Below is a small trained network, with its code and all its weights. Each question gives an input and a target symbol and asks what happens when units are switched off, that is, made to give their printed mean instead of their output.

import numpy as np


def w(rows, s, z=0):
    codes = np.array(rows[::2]) - 128.0
    scale = np.full(codes.shape[1], s)
    scale[-1] = z or s
    return codes * scale


def softmax(a):
    e = np.exp(a - a.max(-1, keepdims=True))
    return e / e.sum(-1, keepdims=True)


def log_softmax(a):
    a = a - a.max(-1, keepdims=True)
    return a - np.log(np.exp(a).sum(-1, keepdims=True))


def net(x, mask):
    ids = ['ΓΔΠΣΦΨβεζηλξτω'.index(c) for c in x.split()]
    T = len(ids)
    res = E[ids] + P[:T]
    u = 0
    for l in range(2):
        r = res
        for j in range(3):
            rows = slice(2 * j, 2 * j + 2)
            q, k, v = (r @ M[l][rows].T for M in (Q, K, V))
            z = softmax(np.where(np.tri(T) > 0, q @ k.T / 2**0.5, -1e9)) @ v
            o = O[l][rows]
            res = res + np.where(mask[u + j], z, o[:, -1]) @ o[:, :-1]
        u += 3
    return log_softmax(res[-1] @ U[:, :-1].T + U[:, -1])


Q, K, V, O = {}, {}, {}, {}
E = w([
[217,112,149,132,72,117,91,196,107,13,102],'Γ',
[150,160,201,149,112,216,56,108,53,99,36],'Δ',
[169,109,186,143,104,161,79,145,123,56,88],'Π',
[146,97,185,141,90,183,96,73,171,49,106],'Σ',
[160,169,54,113,144,207,129,110,178,59,65],'Φ',
[119,119,86,125,101,131,33,151,164,76,70],'Ψ',
[141,118,112,131,171,148,192,69,189,33,160],'β',
[149,146,214,111,134,182,191,255,148,86,134],'ε',
[71,75,222,130,49,194,144,84,138,91,177],'ζ',
[33,100,132,86,100,75,194,175,167,119,106],'η',
[38,86,106,123,122,130,81,187,159,107,178],'λ',
[23,82,146,127,134,208,131,65,100,138,144],'ξ',
[95,105,162,115,245,119,121,127,105,113,140],'τ',
[176,22,121,95,129,117,176,128,118,152,104],'ω',
],0.0068)
P = w([
[102,218,142,253,91,69,140,125,144,162,101],'0',
[104,148,131,232,151,84,135,127,134,120,100],'1',
[101,135,125,207,144,113,137,145,130,110,107],'2',
[98,122,118,186,148,146,132,153,123,108,115],'3',
[102,114,117,165,148,159,126,150,127,106,121],'4',
[100,108,125,143,151,162,117,140,126,106,120],'5',
[105,104,131,123,148,164,113,136,128,106,125],'6',
[109,104,141,100,148,154,109,138,129,104,130],'7',
[111,100,148,81,147,161,100,127,131,108,134],'8',
[110,96,150,62,149,156,89,121,134,108,138],'9',
[117,98,153,39,149,152,90,117,135,106,142],'10',
[116,99,159,19,148,161,95,110,137,108,143],'11',
[115,93,166,4,147,150,82,110,140,109,147],'12',
],0.0065)
Q[0] = w([
[83,169,134,129,101,111,102,116,140,100,134],'L0H0',
[96,58,141,133,119,158,137,145,144,89,65],'L0H0',
[32,33,200,164,221,162,146,145,209,2,25],'L0H1',
[235,235,78,133,92,53,167,59,127,196,149],'L0H1',
[135,114,100,63,119,158,117,141,101,117,144],'L0H2',
[127,86,155,101,151,155,109,131,177,105,79],'L0H2',
],0.029)
K[0] = w([
[157,136,124,156,134,115,115,141,106,164,120],'L0H0',
[90,62,91,80,163,98,156,102,175,193,151],'L0H0',
[182,67,112,68,140,121,184,109,209,252,171],'L0H1',
[62,248,152,143,127,90,132,102,166,65,130],'L0H1',
[152,105,118,126,146,149,133,122,112,131,79],'L0H2',
[168,108,123,114,100,97,129,118,162,166,160],'L0H2',
],0.031)
V[0] = w([
[118,128,122,130,147,136,193,140,117,121,183],'L0H0',
[168,110,135,126,147,167,113,90,187,166,96],'L0H0',
[200,85,148,139,45,115,17,154,85,125,146],'L0H1',
[36,103,173,147,164,140,147,172,148,101,246],'L0H1',
[68,166,124,119,136,154,102,162,132,40,100],'L0H2',
[94,163,129,143,145,156,105,130,98,70,87],'L0H2',
],0.013)
O[0] = w([
[123,139,111,114,169,103,156,104,111,160,115,254],'L0H0',
[106,136,110,108,139,174,107,163,121,134,100,151],'L0H0',
[216,87,110,143,153,138,99,158,142,163,237,15],'L0H1',
[59,145,133,109,83,75,154,145,63,1,154,162],'L0H1',
[165,126,158,127,185,127,108,100,209,214,108,96],'L0H2',
[178,113,148,132,140,125,121,110,187,191,108,120],'L0H2',
],0.0058,0.00098)
Q[1] = w([
[116,254,84,113,80,107,131,169,137,208,178],'L1H0',
[109,197,93,132,94,116,110,120,134,88,132],'L1H0',
[97,112,148,127,191,149,103,162,151,49,104],'L1H1',
[123,59,92,134,193,145,98,135,140,126,130],'L1H1',
[159,221,137,157,133,91,110,93,157,165,185],'L1H2',
[154,77,127,109,154,134,121,135,144,191,90],'L1H2',
],0.03)
K[1] = w([
[139,123,132,253,121,115,150,115,131,120,106],'L1H0',
[119,106,146,166,153,131,143,114,101,142,148],'L1H0',
[125,111,141,28,132,132,116,124,104,149,147],'L1H1',
[157,132,146,72,95,156,123,122,134,99,116],'L1H1',
[115,155,115,229,104,129,135,148,133,156,110],'L1H2',
[132,133,124,122,126,165,104,130,156,90,117],'L1H2',
],0.04)
V[1] = w([
[162,102,240,136,145,154,216,112,79,156,149],'L1H0',
[56,78,156,127,98,58,135,215,180,186,161],'L1H0',
[127,222,194,173,190,182,58,144,93,67,152],'L1H1',
[37,92,130,138,112,161,103,32,120,182,159],'L1H1',
[138,73,92,107,253,52,158,135,100,211,113],'L1H2',
[97,113,193,100,77,145,60,176,59,184,46],'L1H2',
],0.022)
O[1] = w([
[65,116,59,161,148,119,60,186,172,148,183,209],'L1H0',
[176,194,81,69,119,155,87,94,99,99,172,253],'L1H0',
[146,121,61,10,79,72,154,117,175,147,163,175],'L1H1',
[205,152,66,194,119,85,151,186,108,102,106,128],'L1H1',
[137,151,112,135,1,177,155,159,194,83,114,201],'L1H2',
[115,153,87,160,186,142,180,88,219,77,123,171],'L1H2',
],0.0093,0.002)
U = w([
[172,87,159,111,79,137,44,214,72,219,137,143],'Γ',
[209,130,111,151,165,109,112,178,192,154,116,66],'Δ',
[105,87,68,129,120,154,62,36,165,168,147,64],'Π',
[133,94,108,142,154,117,136,96,151,155,146,112],'Σ',
[154,154,164,109,157,165,253,108,141,169,88,109],'Φ',
[231,145,144,104,148,157,109,76,160,161,90,74],'Ψ',
[52,94,204,121,100,26,189,136,69,121,84,133],'β',
[17,125,134,83,157,129,111,56,134,135,132,49],'ε',
[134,74,85,128,204,90,112,147,101,115,161,85],'ζ',
[50,246,174,222,194,144,72,105,129,111,131,252],'η',
[178,179,102,86,134,159,105,108,68,103,167,75],'λ',
[169,136,56,147,198,90,172,201,101,110,102,74],'ξ',
[93,161,98,89,57,27,188,141,171,75,130,134],'τ',
[113,61,118,142,54,206,148,179,138,58,140,218],'ω',
],0.0059,0.0032)

Each question gives the input, a string of symbols that net reads in full, and the target symbol t.
The units are the heads (2 rows each of Q, K, V and O). Each row of codes is followed by its name. A weight is (code - 128) times the scale printed after its matrix; where a second scale follows, it is the last column's (O and U).
mask holds one flag per head, layer by layer. A switched-off head (its flag False) gives its mean, the last column of its rows in O, instead of its output. The means were averaged over made-up inputs and are rounded, as every weight is.
A unit's drop is (log p(t) with every unit on - log p(t) with that unit switched off) / (log p(t) with every unit on - log p(t) with every unit switched off).
The circuit of an input: a set's keep is (log p(t) with only the set's units on - log p(t) with every unit switched off) / (log p(t) with every unit on - log p(t) with every unit switched off). Starting from all 6 units, units are removed one at a time, each time the one whose removal leaves the highest keep (on an exact tie, the one counted first), for as long as the keep stays at least 0.8.
circuit, biggest first: the units of the circuit, biggest drop first
most important unit: the unit with the biggest drop
which heads matter: for each layer, one digit per head in row order, 1 if its drop is at least 0.15 and else 0, layers parted by /
input β ζ ε ω Φ, target η: most important unit => L1H1
input β ε ω β ω ω β Ψ η ω Φ, target ω: circuit, biggest first => L0H2, L1H2, L0H1
input η τ Φ ξ τ Ψ Ψ, target τ: which heads matter => 010 / 010
input ξ Ψ ω Δ ω Ψ ε Ψ ε, target ε: which heads matter => 000 / 011
input ω ζ ε Γ Φ ω ω Ψ ω Ψ τ τ, target τ: circuit, biggest first => L1H1, L1H2
input η Γ η η β Π ω τ Γ Φ τ, target β: circuit, biggest first => L1H0, L0H1
input Γ β β, target β: which heads matter => 010 / 101
input Φ λ Ψ, target λ: circuit, biggest first => L1H0, L0H1
input ω Δ Φ Φ ξ ω Ψ Γ β β, target β: circuit, biggest first => L1H0, L1H2
input β ω ω β β τ ε, target τ: which heads matter => 001 / 011
input ζ τ Δ Σ Δ β Π ω Δ Ψ Δ, target Φ: circuit, biggest first => L1H0, L1H2
input Φ Π ω τ, target η: which heads matter => 111 / 010
input τ ε β, target τ: circuit, biggest first => L1H1, L0H1
input Σ ω β Φ τ τ ω Φ, target ω: most important unit => L1H2
input ω ω λ β Ψ η ξ τ ω ω τ, target ω: which heads matter => 010 / 001
input Σ Γ β τ τ β β λ Σ ω, target ζ: circuit, biggest first => L0H1, L1H2
input Ψ β Ψ, target β: circuit, biggest first => L0H1, L1H0
input Ψ β ξ Σ λ Γ ε Ψ λ η Π Φ ω, target β: which heads matter => 010 / 100
input ω β Δ τ τ η ξ τ β Π ω τ Ψ, target ω: circuit, biggest first => L1H2, L0H2, L0H1
input Φ β ε Δ τ Π Ψ, target τ: circuit, biggest first => L0H1, L1H1
input β ω ω ω η, target η: most important unit => L1H1
